Below is a small trained network, with its code and all its weights. Each question gives an input and a class and asks what happens when units are switched off, that is, made to give their printed mean instead of their output.

import numpy as np


def w(rows, s, z=0):
    codes = np.array(rows[::2]) - 128.0
    scale = np.full(codes.shape[1], s)
    scale[-1] = z or s
    return codes * scale


def f(y):
    return np.maximum(y, 0)


def log_softmax(a):
    a = a - a.max(-1, keepdims=True)
    return a - np.log(np.exp(a).sum(-1, keepdims=True))


def net(x, mask):
    res = np.array(x, float).reshape(1, 4) / 4 @ E
    y = f(res @ A[0][:, :-1].T + A[0][:, -1])
    res = res + np.where(mask, y, B[0][:, -1]) @ B[0][:, :-1]
    return log_softmax(res[-1] @ U[:, :-1].T + U[:, -1])


A, B = {}, {}
E = w([
[2,150,165,214,86,190,75,142,223,143],'x0',
[148,211,215,132,105,161,194,21,86,128],'x1',
[211,127,132,126,2,163,91,166,154,57],'x2',
[140,128,87,112,145,184,146,90,119,102],'x3',
],0.012)
A[0] = w([
[94,161,160,216,68,188,55,118,172,63,199],'neuron 0',
[99,2,71,143,173,151,85,112,142,149,253],'neuron 1',
[131,157,176,241,58,171,154,31,227,131,186],'neuron 2',
[164,160,180,96,158,164,78,68,169,93,211],'neuron 3',
[41,45,108,192,113,202,82,162,112,94,98],'neuron 4',
[166,162,111,67,152,11,239,138,82,105,223],'neuron 5',
[231,15,62,95,241,50,158,180,76,168,240],'neuron 6',
[81,243,193,116,151,126,212,48,98,159,127],'neuron 7',
[168,217,173,141,18,135,139,139,95,125,240],'neuron 8',
[191,99,115,64,48,125,154,178,89,56,182],'neuron 9',
],0.0088,0.0046)
B[0] = w([
[116,111,58,211,154,129,255,191,191,148,201],'neuron 0',
[111,138,125,160,178,50,139,151,251,126,189],'neuron 1',
[103,32,128,224,159,155,161,108,131,192,200],'neuron 2',
[145,86,129,162,140,140,143,86,108,79,161],'neuron 3',
[115,98,188,172,144,159,86,200,233,106,177],'neuron 4',
[197,124,115,155,135,164,72,37,82,129,219],'neuron 5',
[198,73,59,122,99,63,142,27,151,176,255],'neuron 6',
[56,114,213,140,166,91,69,67,54,127,203],'neuron 7',
[228,62,159,130,67,144,163,82,82,97,191],'neuron 8',
[247,70,142,40,68,124,74,106,167,88,199],'neuron 9',
],0.0091,0.023)
U = w([
[158,88,60,153,112,84,182,65,152,181,229],'0',
[193,102,74,10,41,84,59,153,171,70,92],'1',
[57,162,120,138,193,68,105,147,193,172,77],'2',
[155,129,64,138,64,155,116,245,186,81,62],'3',
[179,186,167,62,150,90,153,23,49,116,28],'4',
[224,189,203,63,53,199,141,51,90,67,3],'5',
[48,143,254,136,149,167,138,115,152,166,61],'6',
],0.0095,0.0046)

Each question gives the input, the list of numbers given to net, and the class t.
The units are the neurons (one row each of A and B). Each row of codes is followed by its name. A weight is (code - 128) times the scale printed after its matrix; where a second scale follows, it is the last column's (A, B and U).
mask holds one flag per neuron, in row order. A switched-off neuron (its flag False) gives its mean, the last column of its row in B, instead of its output. The means were averaged over made-up inputs and are rounded, as every weight is.
A unit's drop is (log p(t) with every unit on - log p(t) with that unit switched off) / (log p(t) with every unit on - log p(t) with every unit switched off).
The circuit of an input: a set's keep is (log p(t) with only the set's units on - log p(t) with every unit switched off) / (log p(t) with every unit on - log p(t) with every unit switched off). Starting from all 10 units, units are removed one at a time, each time the one whose removal leaves the highest keep (on an exact tie, the one counted first), for as long as the keep stays at least 0.8.
circuit, biggest first: the units of the circuit, biggest drop first
top k neurons: the k neurons with the biggest drops, biggest first
drop of u: that unit's drop, to one decimal
input [8,0,8,0], class 3: circuit, biggest first : [neuron 6]
input [0,1,2,-3], class 5: circuit, biggest first : [neuron 6; neuron 1]
input [7,0,8,-4], class 3: top 2 neurons : [neuron 6; neuron 4]
input [3,7,0,1], class 6: top 2 neurons : [neuron 6; neuron 7]
input [-3,1,-4,-2], class 4: top 2 neurons : [neuron 0; neuron 2]
input [6,0,-1,-2], class 2: top 2 neurons : [neuron 6; neuron 0]
input [8,-1,2,-4], class 3: top 4 neurons : [neuron 6; neuron 0; neuron 4; neuron 7]
input [1,-8,-6,-4], class 2: top 2 neurons : [neuron 1; neuron 8]
input [-6,0,8,0], class 1: top 2 neurons : [neuron 9; neuron 7]
input [-8,-1,3,1], class 1: top 2 neurons : [neuron 9; neuron 6]
input [-2,1,0,-6], class 4: top 2 neurons : [neuron 0; neuron 2]
input [-1,8,3,7], class 5: top 2 neurons : [neuron 8; neuron 6]
input [-4,-2,7,-4], class 1: drop of neuron 1 : 0.0
input [-1,-6,7,-2], class 1: circuit, biggest first : [neuron 9]
input [5,8,-4,-6], class 6: drop of neuron 7 : 0.1
input [5,-2,0,6], class 2: drop of neuron 9 : 0.2
